Here are made-up elements, facts about them, and rows of numbers that follow some of those facts. Name the element behind each unnamed row.

There are 2 kinds of fact about the elements: meban, klikon.
stosko meban tuge; moklus meban steskiklu; dazul meban skosus; dazul meban tuge
gefam meban trebur; darom meban kopedro; ramugror meban drala; zore meban sebrur
zore meban viska; stoflobu meban gredragrom; stoflobu meban flofles; kesken meban klotra
brunek meban vipek; brunek meban viska; vapen meban vuplin; vapen meban sidam
sodaklor meban zuka; sodaklor meban tobe; sebrur meban flelaze; viflisu meban kagrok
viflisu meban sebrur; viflisu meban kesken; flutre meban brunek; roten meban vuklo
roten meban ramugror; stadra meban siles; skoropu meban zuka; fisur meban sede
defek meban stosko; defek meban fitru; sede meban kesken; sede meban vekli
skosus meban viska; geke meban sudron; geke meban trebur; noklol meban meskul
fadrepi meban zaster; fadrepi meban gukestuk; skupekler meban saflas; skadra meban vuplin
midron meban drupluskas; midron meban drise; midron meban brakadrar; flelaze meban klotra
faflas meban zatom; brustes meban botrusko; tife meban zatom; stobratrul meban fisur
drala meban stalun; drala meban brakadrar; drupluskas meban fligrotun; drupluskas meban meskul
fliflar meban klotra; fliflar meban stalun; siles meban zatom; siles meban drupluskas
siles meban meskul; kigrifi meban stadra; vuplin meban rotigol; goti meban kubrar
saflas meban brakadrar; flobru meban trebur; brugem meban kubrar; kagrok meban stalun
kagrok meban kesken; kagrok meban brakadrar; virun meban drala; virun meban sebrur
klese meban kagrok; trodriplu meban vuklo; plukla meban miposku; morim meban nisti
morim meban faflas; drafek meban fudro; drise meban teflir; brela meban plukla
fligrotun meban viflisu; flafi meban sodaklor; flafi meban zore; tutritra meban brela
fudro meban flafi; fudro meban vapen; droplur meban zaster; tuge meban gukestuk
flofles meban nisti; zuka meban skosus; zuka meban rotigol; vipek meban morim
gradur meban tredror; stosko klikon brela; bople klikon gofum; zanis klikon zatom
stopafik klikon setun; brakadrar klikon daplo; dolu klikon drise; gefam klikon vuplin
dukil klikon pligruk; plasti klikon brume; darom klikon sigas; drego klikon zifem
brume klikon fisur; grisa klikon fludrir; grofla klikon skufas; stozis klikon treskanin
gredragrom klikon sede; navar klikon griple; gofum klikon fadrepi; trebu klikon meskul
stoflobu klikon plukla; pudrik klikon vumekla; brunek klikon kigris; fludrir klikon sidam
stukler klikon goti; viska klikon masul; mifastak klikon melel; stusos klikon rotigol
plusel klikon zanis; skufas klikon kubrar; vapen klikon brugem; sodaklor klikon vuklo
keli klikon zore; viflisu klikon fifekles; bevok klikon brustes; flutre klikon trita
roten klikon skifi; skoropu klikon plasti; fisur klikon nuson; totrasum klikon geke
defek klikon ripoklam; trudra klikon faflas; votun klikon plusel; sede klikon dazul
skosus klikon gefam; plimim klikon femuti; geke klikon flofles; melel klikon darom
noklol klikon savu; gripluflus klikon lidrar; sudron klikon drupluskas; fifekles klikon skosus
kopedro klikon stozis; triskor klikon drala; skupekler klikon stoflobu; kigris klikon triskor
gedrun klikon skostes; flelaze klikon grisa; faflas klikon fitru; daplo klikon vapen
brustes klikon viska; tife klikon keli; ripoklam klikon stalun; sidam klikon plimim
drupluskas klikon saflas; nisti klikon stobratrul; fliflar klikon zigrar; kigrifi klikon trire
vuplin klikon plovumam; setun klikon debrer; goti klikon totrasum; fitru klikon drego
rotigol klikon kagrok; zumun klikon gedrun; flobru klikon kluni; skifi klikon gredragrom
savu klikon stukler; vumekla klikon flelaze; miposku klikon zuka; brugem klikon moklus
vekli klikon trebur; nuson klikon nazok; nazok klikon bitra; tredror klikon flobru
klese klikon fudro; femuti klikon zubreklel; brilik klikon defek; degror klikon kigrifi
sigas klikon drafek; skostes klikon viflisu; miske klikon noklol; debrer klikon nisti
drise klikon dukil; seplas klikon fligrotun; steskiklu klikon mifastak; zubreklel klikon vekli
gavam klikon dririsal; seplinar klikon stadra; fligrotun klikon navar; flafi klikon skimar
tutritra klikon flagrom; fudro klikon grekir; stalun klikon trodriplu; pligruk klikon morim
droplur klikon stusos; tuge klikon pudrik; flagrom klikon bople; flofles klikon trudra
zuka klikon kopedro; drudi klikon brilik; masul klikon teflir; vipek klikon steskiklu
gradur klikon tutritra; skimar klikon zumun

Named rows:
midron: [-10   9  -3  -5  20  14 -16  12  14  -2 -17  25  12   5  17   9   2   1
 -10  -8  -3  -7   4  -8 -13  -4  25  15 -31  25   6  -7]
fitru: [  9   4  17   2  -8  13  -5  -4 -10   6   4   0   4  15   5   9  10  -7
  -2  22   6 -10  -6   5  -9  18 -10   2  25 -12  -4   1]
melel: [ -8 -17   9  -2 -22  17  -2 -16  -4 -10  13  -3  -3   2 -18  15  -8   2
   1  -7 -29  -8   4  -4   5   5 -15   9  17   8   5   5]
vekli: [ -6  -7   5   1  -7  -7  10  -1  -5  -6   2   2  -2   2  -4   3   2   9
   2   7  -5   4  -1  -4 -10   6 -15  -8   7 -11  -6   1]
lidrar: [ -6  -2  13   2  -6  -2   6  -3   6  -3  13  -4   7   7  -2   8   6   7
 -12   8  -2   9   5  -1   2   0  -1 -12   0  -2  -6   1]
stozis: [ -5  -3   6   4  -9  -2  -1   0  -3  -2  10  -2  -1   1   1   2   3   4
   2   9  -6   6   0  -1   1   1 -11  -2  10  -6 -10  -1]
brakadrar: [-25   9  20   8  -9  16 -20  20   6  -7  -9  13   8   7  16  11   4  19
   2   3 -19   5  -9  -9 -25   1  -7  17  -7  12 -20  -3]
flelaze: [ 42   3   4  -3  27 -22  42 -27   6 -23 -47  10  -5 -36  -2  -6 -17   9
  25 -24  16 -19 -14  -5  -1  -3 -31 -33   0 -17  38 -28]
votun: [ -6  -3   6   4 -10  -1   1   1  -5  -1  10  -1  -2   1   0   2   2   3
   1   8  -6   4  -1   0  -1   3 -11  -3  10  -6 -10  -1]
sede: [ 23  16  -5   1  19   4  10 -15   5 -13 -31   7   0 -18   6  -2 -10   3
  15 -20  11  -8 -13  -3   3 -11  -9  -2  -9   1  17 -14]
drupluskas: [ -5 -16 -29 -12  34   1 -10  -2 -10   6   1  50 -10 -11  28   9   5 -36
  -5   6 -12 -18  27 -14   4  10  20   9 -19  16  20 -41]
grofla: [ -6  -3   6   3 -10  -1   0   1  -5  -2   9  -2  -2   1  -1   2   3   3
   1   8  -6   5  -1  -1  -1   4 -11  -3  10  -6  -9  -1]
drise: [  4   5 -16  -4  10   6 -10   3  -1   1 -13   9  -1  -5   3  -7  -4  -6
   5  -8   4  -7  -4   2  -1  -6  10  16  -9   8   4   1]
brunek: [ 20 -29  12  -7 -11 -33  -4  32   4  46 -14 -39   6  -7  11 -25 -23 -17
  10 -20   2 -35  10  20  11  -8  21  15  -3  21  10   1]
faflas: [ 18   4 -39 -23  33   3 -22 -12 -13  12   5  12  -4  26  24  -6  -5  -8
 -16  13  16 -60  12   6  15  37   7   7   2   6  12 -27]
brilik: [ -4  -2   5   4  -9  -4  -7   0   0  -3  10   4   1  -5   4  -3   4   3
   5  15  -5   7  -5   4   6  -6 -14   1  13  -5 -15  -4]
tuge: [ 33 -11 -23 -10  -8  22  40 -26 -35  22 -26  24  12  -3  -1  18   7 -54
  14  -5  21  33  -1   9 -14 -42  24  39 -16  -4  -6  28]
gripluflus: [ -6  -3   7   3  -9  -1   1   0  -3  -1   9  -2  -2   2   0   3   4   4
   0   8  -6   5   0  -1  -1   3 -11  -4   9  -6  -9  -1]
zuka: [ -5   4   1   9  16  -2 -30  27  20   5  -6   6 -19 -38 -38 -30   9 -44
  16  -6   5  12  -6   4   1   1  40   1  14  -3  44  20]
navar: [ -6  -3   6   4 -10  -1   0   0  -4  -2  10  -2  -2   1   0   2   3   3
   1   8  -6   5   0  -1  -1   3 -10  -2   9  -6  -9  -1]

Rows to name:
No name comes twice in this set of rows, the named rows included.
[ 28  -6 -21  -9  -3  18  30 -20 -26  20 -22  17   9  -4  -1  12   5 -46
  11  -7  19  24   0   8  -9 -34  24  32 -15  -1  -1  23] -> stosko
[-10 -10 -10  -8   8  -9  -1  -9   0  -3  27   9   1  14  11   8   4   7
 -23  17  -7 -10  22  -5  15  12   0 -15  -6   4  -3 -20] -> zatom
[ -2   0  16   1  -5   2   4  -4   6  -1  12  -3   9  11  -1  11   8   6
 -13  13   1   5   4   1   0   5   0 -11   4  -3  -3   2] -> zifem
[ -1   9 -10  -3   9   9 -13   9   3   1 -18   8   2  -1   4  -5  -4   0
   4 -11   2  -7  -6  -1  -9  -4  12  19 -13  12   2   5] -> skupekler
[ 11  -3  -9  -3  18  -2   0   0  -1   4 -18  16  -3 -15  14  -1  -5 -17
   9 -11  -1 -13   5  -4   1  -4   7   6 -11  10  16 -19] -> fligrotun
[-22  23  12   0  13  26 -28  26  24  -6 -33  21  23  10  20  11   0  20
  -8 -15  -6  -3 -10 -10 -33  -9  28  29 -41  34  -5   5] -> saflas
[ -6  -8   5   0  -9  -7   3   3  -6  -3   6   4  -2   1  -3  -1   2   6
   2  11  -6   3  -2  -1  -8   4 -12  -4  10  -9 -10   2] -> pudrik
[ 14  -3 -24 -16   1 -11  -9   2  -1  13  -7 -27  -1  12   1 -22 -24  14
  -1 -20   9 -37   0  14  16   0   7  16  -7  16   2   8] -> vipek
[-13 -15   3  -4   7  -4   3  -6   0   0  23  22   2   4  12  18  12 -10
 -18  19 -12   3  23  -9   6   8   5 -14  -5   3   2 -22] -> meskul
[ -6  -1   4   2 -11   1   6   7  -5  -1   9  -4 -11   5   4   4   7   5
   3   5  -4   9  -1  -3   1   3 -11  -1  14  -2  -6  -3] -> skimar
[  8   3  14  -3   9  -4  -2  14  18  10 -26  -5  15  -2  11  -1 -10   4
  -1 -18   4 -14  -1   2  -5 -10  19   7 -23  21  12  -3] -> virun
[ -6  -2  12   1  -7  -1   8   0   6  -2  13  -5   3   9  -1  10   7   9
 -12   8   0  11   6  -2   3   1   0 -12   1  -1  -4   1] -> plovumam
[  6  -7 -11 -10  -2  18  -4 -15  -1  -6  -9   1  -4  -4 -18   3 -15  -6
   4 -23 -15 -18   1  -1   6  -2   5  20   1  17  21   8] -> darom

The same elements again, as new rows of numbers:
Some rows with their names:
droplur: [ 22   5   6 -23  17  -2  -9   5  11   1  29  -7   1  14   0 -13  13  14
  30   6 -25   9 -21  22   9  -5 -13  -3  -8   7   6 -24  25]
stusos: [ -9   0  -3  13  10  10  -5 -12  -2  -6  19  -1  13   2  20 -13  -9   1
  11 -17  -5  -5   9   0  10  -7 -18  18  -9  13  13 -34  12]
faflas: [ 25  12   9  43  -2 -17  11  -6 -39 -14  21 -14  14 -30 -10  33   6  36
  26   2  10  20   1   6 -45  31 -26  23 -14   5   3  14 -31]
zatom: [  1  -4   1  72 -31   8  27 -17 -42 -10  20 -34  29 -19   4  28  -9  17
   1  -4  28   2  12 -37 -38  20 -35  48 -12  10   9  23 -23]
fitru: [ -3 -16 -10 -13   2  23   4   8  12  -2  17 -27  11  26  -4  -1  10  12
   2   5   2 -15   6  -3  10  -1 -26  20  -3  20  12  -8  18]
brilik: [-11   7  -5  -1  11   2  -8 -16   1  -7  22   2   2   2   8  -5  -1   5
  13  -2  -6  -5   0   3   3   2  -9  14  -8  15   4 -19   7]
seplas: [  7   5  -1 -13  11   3  -7  -1   4  -9  23 -17   1  -1  13 -11  17  12
  13 -10  -7   1 -30   5  12  18  -5   3  -4  -2  -5 -19   7]
masul: [  2 -12  13  27   2  11 -21 -17   4   7  34   2  20  -6  26   2  -8 -11
  -5 -16 -11  -1  -1  -9  13 -12 -17  11   0   7  14 -27  13]
viska: [ 35 -27   0  17 -53  16  22  32   3   7  22 -23  30  39 -17  29   1   7
   5  34   2  -2  17 -40  -7  -2 -27  38  -3   2  21  15  16]
bople: [ -9   8  -3  -4  12   9 -19 -11   3 -13  33 -22   1   1   0   5   9  -4
   7  -8  -3   6 -25   9  -9  -1   4  -3  -6  16   6  -3  11]
flagrom: [ -7   8  -4  -4  11  10 -19  -8   7 -14  30 -20   2   1   2   5  10  -3
   7  -6  -7   7 -28  11 -13   0   6  -2  -5  18   6  -2  10]
tutritra: [-15   4  -1  -2  32  14 -21 -12  -1  -8  31  -1   1 -10   5   2   7  -5
   6 -16 -12   7  -1  29  -6  -9  -2  -1  -5  19   3 -27  12]
grekir: [-10   1  -6   4  23   1  -8 -11   2   2  26  -6   0 -15  11  18   7  -4
  -1   7 -14 -10  -8  -2  12  12  -5   7  10  21  12  -9  -5]
kesken: [-22  25  -3   1 -47 -15   3  23 -21 -19   5  -2  -2  23   4  11 -14 -20
 -14   7 -13   0  35 -20  21  13  38  31   1 -28  -6  29   4]
faber: [-12  -6  -3  13  12  12 -10 -12   1  -3  25   2   8   0  15  -4  -3   4
  -1 -11  -3  -7  11   2  12  -7 -15  19  -3  10   9 -20   4]
kigrifi: [ 24  13  16  21   2 -32 -14   1 -25 -16  14 -17  -1 -27  -3  24  16  25
   2 -22   9  19  -2  44 -26  28 -15  -5 -12 -20   3  17 -38]
gefam: [  3  13   2  -8  33  -9 -22 -14  12   1  27  -7  -7 -15  16  -7  16   1
   7 -11 -19   4 -22  33  16   6  -1 -17  -3   7   7 -14   1]
gedrun: [  0  -5   0   7   7   8 -15 -11   8   0  22   0   6  -4  15  -1   2  -1
  -3 -12  -5  -5   3   4  15   0 -13  13   0   9   8 -18  -1]
moklus: [-11  10  -4   0  32 -14 -13 -14   1  -1  24   6  -5 -17   5  12   2  -3
  10  -2 -18  -4   0  24   8   0  -4  -5  -2  23  12 -17  -3]
tobe: [ 34 -15  -1 -22 -20   2  10  31  20   9  19 -24   9  40 -23  17  13  15
  15  32 -11  -7  -7  -8   6  -3 -17  10  -1  12  23  11  23]

Rows to name:
No name comes twice in this set of rows, the named rows included.
[-16  -7  -7  -4  15  -5 -13   0  11 -11   9  -8   9  -5   3  21   6   0
  -8 -12  10 -23   5  20  11  13 -17  -5   2   9  16 -13 -18] -> trire
[ 33   3  12  32   0 -10   7 -10 -22  -5  25 -31  10 -17  -9  14  16  34
  23   2  11  15 -20  11 -37  21 -35   7 -16  12   2  15 -21] -> flofles
[ -1   0   4  58 -41   2  15  -7 -34 -10  23 -26  18 -17   8  30  -4  -1
 -12   0  19   1   6 -36 -25  23 -10  43  -3  -3   4  41 -27] -> meskul
[  4  29   7  31 -23 -26  -5   0 -41 -20  14  -1   2 -18  -7  29  -9   6
  17   0  -6  28  23   4 -28  11  17  23 -20 -11  -6  25 -17] -> drupluskas
[ 42  -3   6  37  -5   4   6   4 -31   4  20 -17   9  -1 -15   5  19  57
  25   9  12  22  21  14 -31   9 -41  32 -22   4   2  16 -12] -> vipek
[ 27 -22 -12 -14 -28  12  28  35  13   3  14 -18  23  52 -25  20   4  15
  26  37  -9 -13  11 -26   5  -7 -32  28  -3  22  25  -8  29] -> rotigol
[  5  -2  -6  30   0  14  -2 -20 -19  -3  20 -25   8  -3  -8  -3   8  37
   9   5  26  -4   8  -6 -18  12 -32  28 -16  19   8  17 -19] -> gredragrom
[ 41 -18  -2 -27 -11   2  11  32  23  11  20 -21  10  38 -21  21  13  13
  12  33 -14  -7  -7  -3  15  -1 -26   4   6  12  24   6  20] -> vuplin
[ 27   5   7 -15  27 -10  -6   6  13   9  19  -6  -4   9  -8  -2  13   7
  24  11 -33  12 -14  39   5 -11 -14 -13 -12  16  18 -19  29] -> defek
[  6  -5  -1  -8  34   7   2  13   8   6  21 -14  -1  15  -6  15  15   1
  -1   3 -28   6  14  57  -2 -28 -21  -3  -9  29  21 -15  35] -> fadrepi
[ 29  12  16  30  23 -20   7 -13 -30   2  16   1   6 -25   8  10   8  32
  31  -6  -9  16   9  36 -22  11 -37   6 -24   8   7 -24 -10] -> stoflobu

